Small tables with named rows and columns. After each table, cells are looked up by row and column.

pibi =
fields: gavu, gol, sanif, das, loled, zol, vofeb, zepam, fos, foz
sasifur: [5645, 3094, 2094, 4825, 6145, 4157, 3731, 5980, 6277, 5389]
todofe: [3295, 5254, 2117, 3125, 4734, 6079, 2157, 3658, 2701, 5743]
lote: [7560, 3705, 4262, 4289, 4027, 6475, 5674, 3971, 4808, 2631]
fab: [5142, 4572, 4840, 4004, 3889, 6481, 4745, 4341, 3098, 6798]
tezelin: [4253, 3738, 2484, 6090, 4847, 5131, 1873, 4760, 5803, 6072]
bedeg: [4876, 4111, 6014, 3534, 4927, 4684, 3310, 4052, 6115, 4018]
gavep: [6267, 4411, 3618, 4301, 4956, 6723, 4375, 5608, 4237, 3329]
lilimo: [5137, 2461, 2078, 5950, 4656, 5199, 3296, 4727, 5017, 6197]
ves: [5063, 7506, 6254, 4150, 2170, 5303, 5853, 5868, 2985, 3029]
difolu: [5103, 4014, 1913, 4889, 4699, 4922, 3307, 7918, 5443, 4902]

fab, zepam: 4341
lote, das: 4289
bedeg, loled: 4927
todofe, zepam: 3658
ves, gol: 7506
sasifur, vofeb: 3731
ves, gavu: 5063
lilimo, zepam: 4727
difolu, gol: 4014
tezelin, sanif: 2484
gavep, vofeb: 4375

guf:
	kuvifu	mapig	pif	feg	vun	vuz	sisibet	mulop	sev	neve
liboz	-5.017	-9.075	-3.917	-3.386	-8.971	-7.818	-5.675	-5.265	-8.681	-2.662
tes	0.382	-6.293	2.040	-5.479	-9.516	-5.153	-2.929	-0.657	-7.268	-5.685
lev	-4.041	-5.402	-5.907	-7.460	-1.179	-8.479	-7.493	-2.762	-2.788	-6.260
dul	-5.074	-8.512	-3.663	-6.949	1.477	-7.316	-5.989	-0.572	-8.022	-3.599
pozepa	-4.384	-4.786	-5.060	5.259	-1.748	-2.999	-6.930	-4.202	-4.134	2.429
suram	-6.681	1.893	-6.670	-6.932	-1.534	0.169	-3.888	-5.564	0.649	-7.512
totaz	-4.407	-2.380	-8.765	-5.207	-9.488	-7.325	-7.045	-8.931	-0.025	-7.840
rezu	-9.770	-2.286	-5.417	-9.134	-8.178	2.475	1.565	-9.941	-7.637	-8.304

mulop of tes: -0.657
kuvifu of totaz: -4.407
neve of liboz: -2.662
pif of suram: -6.670
kuvifu of rezu: -9.770
pif of tes: 2.040
sisibet of suram: -3.888
vun of pozepa: -1.748
pif of dul: -3.663
vun of suram: -1.534
sisibet of liboz: -5.675
mapig of tes: -6.293
mapig of rezu: -2.286
sisibet of pozepa: -6.930
mulop of pozepa: -4.202
sisibet of tes: -2.929
mapig of pozepa: -4.786
vun of rezu: -8.178
kuvifu of pozepa: -4.384
vuz of suram: 0.169

Table supin
,zem,vamo,gakag,noluvak,givi,tamalus,risesi,parulu,kemus
natima,5.903,4.151,2.662,5.066,4.391,3.513,3.606,4.446,3.038
dak,2.722,5.614,6.131,4.691,5.810,6.276,4.444,5.089,5.212
bemedep,8.013,4.231,5.431,4.826,6.153,5.439,5.120,5.742,6.546
gifos,8.106,4.423,5.368,4.551,6.073,5.058,5.059,5.781,6.589
momesi,4.811,3.905,5.370,5.984,3.846,5.781,7.322,6.380,3.604
kupe,5.764,4.371,5.210,7.561,3.647,1.355,3.383,5.330,1.915
doror,6.143,3.305,3.838,3.276,4.687,2.679,4.999,2.901,6.194
mov,6.461,4.086,6.055,6.584,1.830,2.863,4.132,4.824,1.381
nagevi,4.318,3.131,2.716,2.720,5.386,4.086,4.815,3.424,7.489
lelu,7.862,3.684,3.337,6.967,5.197,2.569,1.835,3.227,4.144
kuvisu,5.056,3.249,3.158,2.483,3.888,2.492,4.286,2.311,6.282
zer,1.969,6.973,4.512,6.651,3.287,5.425,6.426,5.509,4.076

risesi of doror is 4.999
gakag of natima is 2.662
parulu of kuvisu is 2.311
tamalus of mov is 2.863
gakag of gifos is 5.368
gakag of kuvisu is 3.158
noluvak of mov is 6.584
risesi of dak is 4.444
parulu of kupe is 5.330
tamalus of gifos is 5.058
risesi of nagevi is 4.815
kemus of lelu is 4.144
risesi of bemedep is 5.120
givi of kupe is 3.647
tamalus of momesi is 5.781
gakag of kupe is 5.210
gakag of zer is 4.512
zem of nagevi is 4.318
givi of kuvisu is 3.888

